Here is a tiny trained network, its code and every weight. The questions are about switching its units off for an input and a class, where a switched-off unit gives its printed mean instead of its output.

import numpy as np


def w(rows, s, z=0):
    codes = np.array(rows[::2]) - 128.0
    scale = np.full(codes.shape[1], s)
    scale[-1] = z or s
    return codes * scale


def f(y):
    return y / 2 * (1 + np.tanh(0.7978845608 * (y + 0.044715 * y**3)))


def log_softmax(a):
    a = a - a.max(-1, keepdims=True)
    return a - np.log(np.exp(a).sum(-1, keepdims=True))


def net(x, mask):
    res = np.array(x, float).reshape(1, 3) / 4 @ E
    y = f(res @ A[0][:, :-1].T + A[0][:, -1])
    res = res + np.where(mask, y, B[0][:, -1]) @ B[0][:, :-1]
    return log_softmax(res[-1] @ U[:, :-1].T + U[:, -1])


A, B = {}, {}
E = w([
[117,32,207,74,57,116,157],'x0',
[251,78,108,181,67,93,88],'x1',
[127,206,131,81,97,63,85],'x2',
],0.014)
A[0] = w([
[198,110,97,196,87,161,113,209],'n0',
[58,154,114,80,93,104,131,254],'n1',
[122,71,120,230,149,161,172,242],'n2',
[152,195,112,126,171,163,59,216],'n3',
[121,233,95,93,93,52,124,216],'n4',
[62,168,172,125,138,160,182,229],'n5',
[66,153,141,23,153,141,105,132],'n6',
[173,84,80,206,73,168,70,238],'n7',
[130,215,103,112,140,117,176,213],'n8',
[88,22,134,91,133,123,162,214],'n9',
[188,75,120,190,72,125,155,167],'n10',
[120,144,100,119,68,10,135,190],'n11',
[17,119,137,83,151,78,146,130],'n12',
[112,136,65,186,141,196,129,183],'n13',
[133,148,166,63,77,104,142,202],'n14',
[127,125,123,206,190,138,122,163],'n15',
],0.011,0.0035)
B[0] = w([
[117,158,140,255,180,163,151,239],'n0',
[84,144,85,62,78,151,86,205],'n1',
[144,24,95,219,173,156,190,232],'n2',
[149,135,149,91,159,72,163,221],'n3',
[112,101,200,64,89,76,86,250],'n4',
[128,141,53,126,128,153,139,222],'n5',
[65,176,120,74,94,135,163,219],'n6',
[196,180,156,217,135,152,201,254],'n7',
[153,132,108,80,127,84,103,205],'n8',
[88,146,71,196,106,191,89,238],'n9',
[153,158,152,185,156,177,119,246],'n10',
[111,152,214,83,146,50,38,213],'n11',
[84,192,84,126,83,146,136,219],'n12',
[123,110,85,114,132,129,184,200],'n13',
[77,147,158,68,30,112,121,202],'n14',
[119,110,90,160,222,63,167,188],'n15',
],0.0097,0.013)
U = w([
[105,251,63,8,77,167,168,78],'0',
[75,77,82,155,37,141,147,77],'1',
[180,211,201,135,90,106,93,11],'2',
[190,35,69,174,157,203,183,184],'3',
[131,74,134,1,95,46,56,196],'4',
[136,127,65,122,137,38,221,70],'5',
],0.0094,0.0011)

Each question gives the input, the list of numbers given to net, and the class t.
The units are the neurons (one row each of A and B). Each row of codes is followed by its name. A weight is (code - 128) times the scale printed after its matrix; where a second scale follows, it is the last column's (A, B and U).
mask holds one flag per neuron, in row order. A switched-off neuron (its flag False) gives its mean, the last column of its row in B, instead of its output. The means were averaged over made-up inputs and are rounded, as every weight is.
A unit's drop is (log p(t) with every unit on - log p(t) with that unit switched off) / (log p(t) with every unit on - log p(t) with every unit switched off).
The circuit of an input: a set's keep is (log p(t) with only the set's units on - log p(t) with every unit switched off) / (log p(t) with every unit on - log p(t) with every unit switched off). Starting from the 12 units with the biggest drops (on a tie, the unit counted first), units are removed one at a time, each time the one whose removal leaves the highest keep (on an exact tie, the one counted first), for as long as the keep stays at least 0.8.
units of the circuit, in order: the units of the circuit, biggest drop first
most important unit: the unit with the biggest drop
top k neurons: the k neurons with the biggest drops, biggest first
drop of u: that unit's drop, to one decimal
input [-8,-4,-1], class 5: units of the circuit, in order -> (n15)
input [7,3,3], class 2: units of the circuit, in order -> (n10; n11)
input [8,0,6], class 4: top 3 neurons -> (n11; n7; n0)
input [8,4,0], class 2: units of the circuit, in order -> (n2; n10)
input [-1,3,5], class 4: units of the circuit, in order -> (n4; n10; n11)
input [2,5,1], class 2: top 2 neurons -> (n2; n11)
input [0,-1,-1], class 3: top 3 neurons -> (n4; n14; n11)
input [-7,-2,2], class 4: top 2 neurons -> (n4; n7)
input [8,7,-1], class 3: top 3 neurons -> (n4; n9; n0)
input [3,2,3], class 4: top 2 neurons -> (n7; n0)
input [-4,6,1], class 3: top 4 neurons -> (n14; n0; n6; n12)
input [8,-1,2], class 0: drop of n3 -> 0.0
input [-7,-3,-5], class 5: drop of n8 -> 0.4
input [-1,1,1], class 2: drop of n8 -> 0.1
input [-8,1,-1], class 5: most important unit -> n3
input [-8,-7,-4], class 5: drop of n15 -> 1.0
